Below are the code and all the weights of a small trained network. Each question names an input and a class and asks about switching units off, where a switched-off unit gives its printed mean instead of its output.

import numpy as np


def w(rows, s, z=0):
    codes = np.array(rows[::2]) - 128.0
    scale = np.full(codes.shape[1], s)
    scale[-1] = z or s
    return codes * scale


def f(y):
    return np.maximum(y, 0)


def log_softmax(a):
    a = a - a.max(-1, keepdims=True)
    return a - np.log(np.exp(a).sum(-1, keepdims=True))


def net(x, mask):
    res = np.array(x, float).reshape(1, 8) / 4 @ E
    y = f(res @ A[0][:, :-1].T + A[0][:, -1])
    res = res + np.where(mask, y, B[0][:, -1]) @ B[0][:, :-1]
    return log_softmax(res[-1] @ U[:, :-1].T + U[:, -1])


A, B = {}, {}
E = w([
[119,114,82,140,21,129,161,186,144],'x0',
[120,134,154,151,145,123,120,52,109],'x1',
[138,90,2,150,150,161,25,119,182],'x2',
[76,123,57,159,163,29,102,168,140],'x3',
[208,197,134,55,105,97,84,106,228],'x4',
[206,205,66,133,150,198,106,143,86],'x5',
[110,67,195,146,104,121,128,94,174],'x6',
[141,100,119,21,236,188,130,185,126],'x7',
],0.0089)
A[0] = w([
[94,110,145,138,90,90,208,119,67,167],'n1',
[126,123,137,114,70,89,99,98,240,192],'n2',
[185,157,138,123,109,131,106,152,238,138],'n3',
[191,139,150,77,221,221,112,130,61,243],'n4',
[62,38,104,255,140,80,64,107,133,115],'n5',
[187,183,104,107,210,121,96,96,111,83],'n6',
[107,156,139,200,34,174,207,136,43,174],'n7',
[159,123,124,176,63,193,170,114,63,172],'n8',
[208,175,192,110,59,140,133,95,240,142],'n9',
[126,42,203,84,183,202,185,138,91,100],'n10',
[116,134,150,143,98,94,200,123,78,179],'n11',
[160,140,190,102,67,111,112,73,193,213],'n12',
[65,62,22,118,135,125,86,212,176,241],'n13',
[186,211,123,118,190,124,63,88,146,161],'n14',
[189,199,126,152,94,140,80,158,96,119],'n15',
[97,160,138,114,86,87,106,74,142,146],'n16',
[40,71,164,109,172,141,145,102,118,251],'n17',
[34,122,219,133,105,18,238,146,70,133],'n18',
[187,171,93,164,28,185,131,146,101,124],'n19',
],0.0074,0.0025)
B[0] = w([
[132,201,161,168,124,82,160,159,80,197],'n1',
[122,84,150,86,77,80,98,106,176,195],'n2',
[156,114,111,64,106,129,115,130,170,187],'n3',
[142,122,155,126,206,254,132,121,92,246],'n4',
[48,114,89,208,130,76,89,50,200,230],'n5',
[154,188,86,126,173,151,72,106,62,193],'n6',
[153,129,123,236,68,126,200,185,110,214],'n7',
[140,121,106,180,98,160,151,146,104,190],'n8',
[188,98,160,81,86,132,114,102,135,212],'n9',
[112,43,179,123,160,166,196,124,110,220],'n10',
[146,177,158,148,115,98,176,135,114,187],'n11',
[168,109,184,93,90,125,147,56,135,198],'n12',
[93,102,64,102,181,83,126,193,173,242],'n13',
[176,184,69,105,134,153,52,74,83,209],'n14',
[169,159,78,125,96,158,107,153,120,179],'n15',
[121,122,150,125,106,84,132,105,142,165],'n16',
[63,105,185,167,165,146,155,99,124,214],'n17',
[131,166,190,126,158,35,164,119,57,252],'n18',
[193,119,41,147,51,143,140,178,127,195],'n19',
],0.0081,0.011)
U = w([
[25,99,101,197,123,73,76,49,189,164],'0',
[105,125,60,44,174,97,116,252,170,254],'1',
[107,68,200,117,211,254,185,112,101,134],'2',
[185,93,170,25,18,107,106,62,181,80],'3',
[105,185,219,149,139,40,190,118,69,19],'4',
[168,143,99,196,19,156,179,179,106,149],'5',
[191,215,84,104,170,192,42,87,74,142],'6',
],0.0075,0.00082)

Each question gives the input, the list of numbers given to net, and the class t.
The units are the neurons (one row each of A and B). Each row of codes is followed by its name. A weight is (code - 128) times the scale printed after its matrix; where a second scale follows, it is the last column's (A, B and U).
mask holds one flag per neuron, in row order. A switched-off neuron (its flag False) gives its mean, the last column of its row in B, instead of its output. The means were averaged over made-up inputs and are rounded, as every weight is.
A unit's drop is (log p(t) with every unit on - log p(t) with that unit switched off) / (log p(t) with every unit on - log p(t) with every unit switched off).
The circuit of an input: a set's keep is (log p(t) with only the set's units on - log p(t) with every unit switched off) / (log p(t) with every unit on - log p(t) with every unit switched off). Starting from the 12 units with the biggest drops (on a tie, the unit counted first), units are removed one at a time, each time the one whose removal leaves the highest keep (on an exact tie, the one counted first), for as long as the keep stays at least 0.8.
units of the circuit, in order: the units of the circuit, biggest drop first
top k neurons: the k neurons with the biggest drops, biggest first
drop of u: that unit's drop, to one decimal
input [2,3,5,1,2,7,6,-3], class 3: top 2 neurons : [n4 n2]
input [-4,7,-5,-4,6,4,0,-5], class 3: units of the circuit, in order : [n9]
input [-6,-1,-5,-7,-1,1,-5,-7], class 5: units of the circuit, in order : [n7 n8]
input [5,-7,-1,2,-5,5,3,4], class 1: top 2 neurons : [n13 n12]
input [8,3,-2,8,-2,-7,-1,8], class 4: top 2 neurons : [n18 n17]
input [3,-5,6,-7,7,6,-1,-3], class 3: top 2 neurons : [n9 n3]
input [8,-6,-2,2,-4,-1,5,-2], class 4: top 3 neurons : [n18 n1 n15]
input [2,-3,5,0,-6,-6,-5,3], class 0: top 2 neurons : [n5 n17]
input [-3,7,-4,2,4,3,6,1], class 3: top 2 neurons : [n12 n9]
input [-2,-7,2,1,-8,-7,8,3], class 0: drop of n4 : 0.1
input [-2,-8,7,-3,5,5,8,1], class 3: drop of n14 : -0.1
input [0,-4,-4,7,-8,-4,3,7], class 4: drop of n18 : 0.4
input [-5,0,-4,6,3,5,-7,-6], class 6: drop of n6 : 0.0
input [8,0,6,-4,1,-5,-3,-5], class 3: units of the circuit, in order : [n2]
